Below are the code and all the weights of a small trained network. Each question names an input and a class and asks about switching units off, where a switched-off unit gives its printed mean instead of its output.

import numpy as np


def w(rows, s, z=0):
    codes = np.array(rows[::2]) - 128.0
    scale = np.full(codes.shape[1], s)
    scale[-1] = z or s
    return codes * scale


def f(y):
    return y / 2 * (1 + np.tanh(0.7978845608 * (y + 0.044715 * y**3)))


def log_softmax(a):
    a = a - a.max(-1, keepdims=True)
    return a - np.log(np.exp(a).sum(-1, keepdims=True))


def net(x, mask):
    res = np.array(x, float).reshape(1, 5) / 4 @ E
    y = f(res @ A[0][:, :-1].T + A[0][:, -1])
    res = res + np.where(mask, y, B[0][:, -1]) @ B[0][:, :-1]
    return log_softmax(res[-1] @ U[:, :-1].T + U[:, -1])


A, B = {}, {}
E = w([
[128,128,129,128,131,128,127],'x0',
[84,58,184,65,95,51,136],'x1',
[147,141,71,15,150,162,139],'x2',
[90,231,175,107,128,100,125],'x3',
[254,140,171,118,108,70,144],'x4',
],0.0094)
A[0] = w([
[134,147,108,148,145,148,136,72],'n1',
[158,140,107,69,149,154,138,38],'n2',
[126,139,134,121,134,121,117,64],'n3',
[161,131,139,124,134,110,134,91],'n4',
[108,209,132,112,119,119,131,60],'n5',
[120,111,142,105,119,110,122,36],'n6',
[194,123,128,129,130,114,127,72],'n7',
[170,164,99,159,133,177,131,62],'n8',
[142,82,103,143,141,131,143,66],'n9',
[6,122,75,135,139,179,133,2],'n10',
[141,142,109,144,139,138,121,60],'n11',
[145,86,100,143,122,136,145,58],'n12',
[121,152,138,125,126,126,139,60],'n13',
[143,147,113,141,130,143,117,63],'n14',
[159,136,129,124,110,115,128,88],'n15',
[157,133,135,130,121,120,145,72],'n16',
[126,132,121,143,109,124,124,75],'n17',
[167,141,129,121,106,118,132,79],'n18',
[121,100,151,99,140,107,112,85],'n19',
[134,138,73,55,126,145,129,48],'n20',
[96,187,144,116,128,111,136,35],'n21',
[139,125,133,85,140,152,125,65],'n22',
[127,120,158,166,139,122,121,81],'n23',
[141,143,118,143,149,139,127,70],'n24',
[113,125,160,197,137,110,123,47],'n25',
[113,111,147,100,125,112,124,56],'n26',
[93,83,168,77,117,79,134,72],'n27',
[154,64,100,139,134,150,116,23],'n28',
[125,157,105,81,130,128,135,54],'n29',
[113,181,160,106,148,114,128,30],'n30',
[116,127,145,184,127,117,137,76],'n31',
[153,196,109,152,129,139,119,82],'n32',
[140,135,127,134,144,137,117,72],'n33',
[135,142,112,151,151,126,142,81],'n34',
[201,159,151,116,127,103,138,84],'n35',
[132,137,112,86,137,134,133,75],'n36',
[148,83,106,138,128,137,128,64],'n37',
[102,108,140,107,121,103,145,54],'n38',
[124,128,117,130,104,136,142,89],'n39',
[108,184,152,111,123,115,123,41],'n40',
[123,130,147,191,122,114,139,26],'n41',
[185,131,140,117,148,109,124,90],'n42',
[153,68,100,126,131,157,123,26],'n43',
[121,125,134,167,125,111,135,62],'n44',
[112,104,143,113,144,98,140,46],'n45',
[142,90,97,142,127,134,134,63],'n46',
[144,155,96,161,131,171,143,75],'n47',
],0.023,0.0063)
B[0] = w([
[128,137,96,122,125,132,139,156],'n1',
[171,131,137,131,125,136,59,183],'n2',
[130,122,133,128,137,125,136,125],'n3',
[83,125,128,133,129,117,121,155],'n4',
[157,127,186,129,137,128,189,189],'n5',
[128,141,101,129,134,130,139,145],'n6',
[71,132,145,124,130,143,115,178],'n7',
[146,128,53,133,132,124,148,197],'n8',
[138,128,154,135,128,116,163,160],'n9',
[1,126,141,124,126,131,100,253],'n10',
[135,123,110,122,131,151,137,144],'n11',
[137,140,160,125,130,125,161,158],'n12',
[131,118,143,121,126,117,144,133],'n13',
[132,117,100,115,124,126,136,145],'n14',
[93,114,133,131,130,134,123,151],'n15',
[93,131,132,129,115,120,120,145],'n16',
[132,132,129,125,139,130,120,126],'n17',
[78,129,131,126,132,116,120,158],'n18',
[131,133,87,119,126,130,143,162],'n19',
[178,131,142,133,121,128,53,199],'n20',
[139,127,170,144,122,117,178,171],'n21',
[147,123,128,119,138,112,91,154],'n22',
[152,129,132,132,135,122,89,157],'n23',
[125,137,99,117,140,118,134,144],'n24',
[176,128,148,124,120,134,62,184],'n25',
[131,133,92,137,118,137,135,153],'n26',
[147,129,41,128,132,138,154,218],'n27',
[153,131,174,129,116,126,182,173],'n28',
[170,134,141,127,127,135,89,167],'n29',
[144,123,175,129,123,132,174,168],'n30',
[163,140,147,124,133,137,77,171],'n31',
[143,128,63,129,127,129,157,191],'n32',
[129,126,116,111,121,122,130,130],'n33',
[141,119,111,142,133,156,131,142],'n34',
[48,130,143,128,128,129,114,206],'n35',
[157,114,129,133,130,115,88,160],'n36',
[138,132,158,123,128,112,163,159],'n37',
[133,130,81,126,129,122,139,159],'n38',
[119,144,127,136,128,118,127,124],'n39',
[140,126,174,126,129,129,176,169],'n40',
[160,126,135,123,131,121,73,168],'n41',
[72,126,136,127,128,133,116,177],'n42',
[155,129,173,131,139,126,172,171],'n43',
[152,113,135,117,129,130,101,149],'n44',
[131,122,87,136,137,123,141,151],'n45',
[145,121,158,127,120,141,161,156],'n46',
[138,121,69,130,129,120,151,186],'n47',
],0.056,0.016)
U = w([
[33,145,128,97,74,111,80,57],'0',
[172,154,3,98,85,106,147,125],'1',
[213,145,146,100,76,95,4,67],'2',
[176,151,192,112,80,85,198,252],'3',
],0.0052,0.0035)

Each question gives the input, the list of numbers given to net, and the class t.
The units are the neurons (one row each of A and B). Each row of codes is followed by its name. A weight is (code - 128) times the scale printed after its matrix; where a second scale follows, it is the last column's (A, B and U).
mask holds one flag per neuron, in row order. A switched-off neuron (its flag False) gives its mean, the last column of its row in B, instead of its output. The means were averaged over made-up inputs and are rounded, as every weight is.
A unit's drop is (log p(t) with every unit on - log p(t) with that unit switched off) / (log p(t) with every unit on - log p(t) with every unit switched off).
The circuit of an input: a set's keep is (log p(t) with only the set's units on - log p(t) with every unit switched off) / (log p(t) with every unit on - log p(t) with every unit switched off). Starting from the 12 units with the biggest drops (on a tie, the unit counted first), units are removed one at a time, each time the one whose removal leaves the highest keep (on an exact tie, the one counted first), for as long as the keep stays at least 0.8.
units of the circuit, in order: the units of the circuit, biggest drop first
k most important neurons: the k neurons with the biggest drops, biggest first
drop of u: that unit's drop, to one decimal
input [-7,-5,-2,7,1], class 3: units of the circuit, in order => [n5]
input [-5,-8,5,7,-5], class 1: 3 most important neurons => [n32, n8, n47]
input [-1,2,3,3,1], class 2: units of the circuit, in order => [n10, n32]
input [0,-2,-6,7,-6], class 3: 2 most important neurons => [n5, n21]
input [8,-7,-5,-8,-6], class 3: 3 most important neurons => [n28, n43, n27]
input [3,1,-8,-8,5], class 2: 2 most important neurons => [n25, n41]
input [6,-7,0,-8,7], class 3: 2 most important neurons => [n10, n28]
input [1,-8,-6,-3,-7], class 1: 4 most important neurons => [n8, n47, n35, n32]
input [0,-7,3,-7,7], class 0: 2 most important neurons => [n7, n35]
input [-3,-1,-8,5,6], class 2: 2 most important neurons => [n25, n10]
input [-3,6,-6,8,7], class 3: 4 most important neurons => [n10, n30, n40, n21]
input [-8,-6,2,-3,6], class 0: 4 most important neurons => [n35, n7, n27, n42]
input [-2,3,4,-8,8], class 0: 3 most important neurons => [n7, n35, n42]
input [-2,3,6,-5,-1], class 2: units of the circuit, in order => [n20]
input [3,-6,8,-7,7], class 2: 2 most important neurons => [n2, n20]
input [-1,7,1,6,6], class 1: 4 most important neurons => [n27, n10, n19, n38]
input [4,-6,-4,-7,6], class 3: 3 most important neurons => [n10, n28, n43]
input [6,8,-4,-2,1], class 1: drop of n29 => 0.0
input [3,-4,-5,6,-2], class 3: drop of n40 => 0.1
input [-5,7,-1,-5,-5], class 1: units of the circuit, in order => [n27]
input [2,4,-3,-7,5], class 3: drop of n10 => 0.3
input [-4,-6,4,8,1], class 3: drop of n5 => 1.6
